[[131 124 123]
 [114 119 156]
 [115 140 121]
 [121 147 118]
 [110 118 151]
 [111 117 157]]
->
[[131 123]
 [114 156]
 [115 121]
 [121 118]
 [110 151]
 [111 157]]

[[128 119 122 136 134 121 130 108 120 144]
 [108 125 130 126 115 131 129 141 114 125]
 [118 115 134 135 134 125 129 117 124 128]
 [108 124 133 127 114 132 130 141 116 121]
 [119 104 137 117 114 128 141 142 108 126]]
->
[[128 122 134 130 120]
 [108 130 115 129 114]
 [118 134 134 129 124]
 [108 133 114 130 116]
 [119 137 114 141 108]]

[[132 125 125 119 133 126 129 121]
 [133 141 135 140 126 125 120 129]
 [131 128 129 123 129 126 121 123]
 [127 122 128 121 128 127 116 124]
 [127 126 123 124 128 131 129 133]
 [127 129 127 128 126 130 124 134]
 [128 125 123 120 130 129 129 125]
 [115 116 111 121 127 152 139 152]
 [130 127 127 123 129 127 125 124]
 [132 136 125 124 127 130 137 131]]
->
[[132 125 133 129]
 [133 135 126 120]
 [131 129 129 121]
 [127 128 128 116]
 [127 123 128 129]
 [127 127 126 124]
 [128 123 130 129]
 [115 111 127 139]
 [130 127 129 125]
 [132 125 127 137]]

[[132 111 117 123 102 127 139 150 135 113 132 139 131 140 125 137]
 [126 136 119 131 115 128 117 136 120 128 124  99 131 124 127 122]
 [127 115 116 124 114 127 112 146 136 128 124 141 124 144 122 128]
 [121 109 122 125 140 126 136 113 124 133 147 142 134 124 130 132]
 [128 138 133 130 105 118 148 107 121 127 127 136 131 125 128 131]]
->
[[132 117 102 139 135 132 131 125]
 [126 119 115 117 120 124 131 127]
 [127 116 114 112 136 124 124 122]
 [121 122 140 136 124 147 134 130]
 [128 133 105 148 121 127 131 128]]

[[142 112 154 125 100]
 [153 106 122 102 113]
 [133 134 138 116 118]
 [118 106 133 131 147]
 [144 126 108 145 136]
 [135 121 137 144 112]
 [140 128 136 140 126]
 [109 120 132 145 145]
 [124 138 125 139 146]]
->
[[142 154 100]
 [153 122 113]
 [133 138 118]
 [118 133 147]
 [144 108 136]
 [135 137 112]
 [140 136 126]
 [109 132 145]
 [124 125 146]]

[[142 143 128 154 126 128 138 141 122 130 131 148 130]
 [133 128 136 128 139 133 135 126 150 117 136 126 129]
 [142 129 113 147 133 141 120 142 117 126 131 141 146]
 [131 130 119 131 130 126 114 130 125 122 133 125 137]
 [134 125 122 122 126 132 109 134 113 133 130 117 127]]
->
[[142 128 126 138 122 131 130]
 [133 136 139 135 150 136 129]
 [142 113 133 120 117 131 146]
 [131 119 130 114 125 133 137]
 [134 122 126 109 113 130 127]]

[[145 115 136 115 121 147 147 151 125 121]
 [146 113 138 112 120 147 149 150 124 119]
 [110 153 120 150 133 107 110 106 132 143]
 [146 111 140 108 119 147 152 150 123 117]
 [145 115 136 115 121 146 147 151 126 121]
 [146 114 137 113 121 147 148 150 125 120]]
->
[[145 136 121 147 125]
 [146 138 120 149 124]
 [110 120 133 110 132]
 [146 140 119 152 123]
 [145 136 121 147 126]
 [146 137 121 148 125]]

[[129 123 143 136 121 120 127 134]
 [123 125 118 118 119 129 126 122]
 [125 121 131 124 135 124 148 126]
 [150 119 141 128 118 109 114 130]
 [121 133 115 125 141 135 135 119]
 [117 133 114 127 139 134 141 125]
 [125 132 113 121 125 144 137 127]
 [119 133 116 126 130 139 125 126]
 [118 135 123 122 135 137 126 124]
 [115 137 115 120 124 129 138 128]
 [126 117 141 126 136 121 142 135]]
->
[[129 143 121 127]
 [123 118 119 126]
 [125 131 135 148]
 [150 141 118 114]
 [121 115 141 135]
 [117 114 139 141]
 [125 113 125 137]
 [119 116 130 125]
 [118 123 135 126]
 [115 115 124 138]
 [126 141 136 142]]

[[108 111]
 [149 149]]
->
[[108]
 [149]]
---
[[125 128 127 124]
 [124 121 106 141]
 [130 127 128 132]]
->
[[128 127]
 [121 106]]

[[148 139 121]
 [125 156 131]
 [145 134 127]]
->
[[139 121]
 [156 131]]

[[121 139 149 152]
 [127 114 112 107]
 [121 140 151 153]
 [121 138 148 151]]
->
[[139 149]
 [114 112]]

[[116 135 130]
 [107 140 131]
 [118 134 130]
 [117 134 130]
 [128 128 128]]
->
[[135 130]
 [140 131]]

[[126 127 128 128 127]
 [124 127 132 134 125]
 [108 107 129 140 104]
 [138 138 130 124 139]]
->
[[127 128]
 [127 132]]

[[131 137 135 126 130]
 [140 119 140 122 118]
 [132 146 127 105 115]
 [135 120 130 127 128]]
->
[[137 135]
 [119 140]]

[[103 148 130]
 [133 130 125]
 [132 153 122]
 [124 145 138]]
->
[[148 130]
 [130 125]]
---
[[106 142 145]
 [140 123 115]
 [134 124 123]
 [153 109 119]
 [140 121 121]]
->
[[140 123 115]
 [134 124 123]]

[[104 144 130 134]
 [113 141 126 129]
 [125 117 138 127]
 [119 132 133 132]
 [119 126 134 126]]
->
[[113 141 126]
 [125 117 138]]

[[147 134 136]
 [108 118 136]
 [106 114 123]
 [136 137 138]]
->
[[108 118 136]
 [106 114 123]]

[[127 130 115 123]
 [128 116 152 106]
 [128 138 133 122]]
->
[[128 116 152]
 [128 138 133]]

[[118 140 140 119]
 [126 124 124 127]
 [146 118 119 147]
 [153 103 103 152]]
->
[[126 124 124]
 [146 118 119]]

[[125 150 119]
 [125 152 116]
 [141 105 152]]
->
[[125 152 116]
 [141 105 152]]
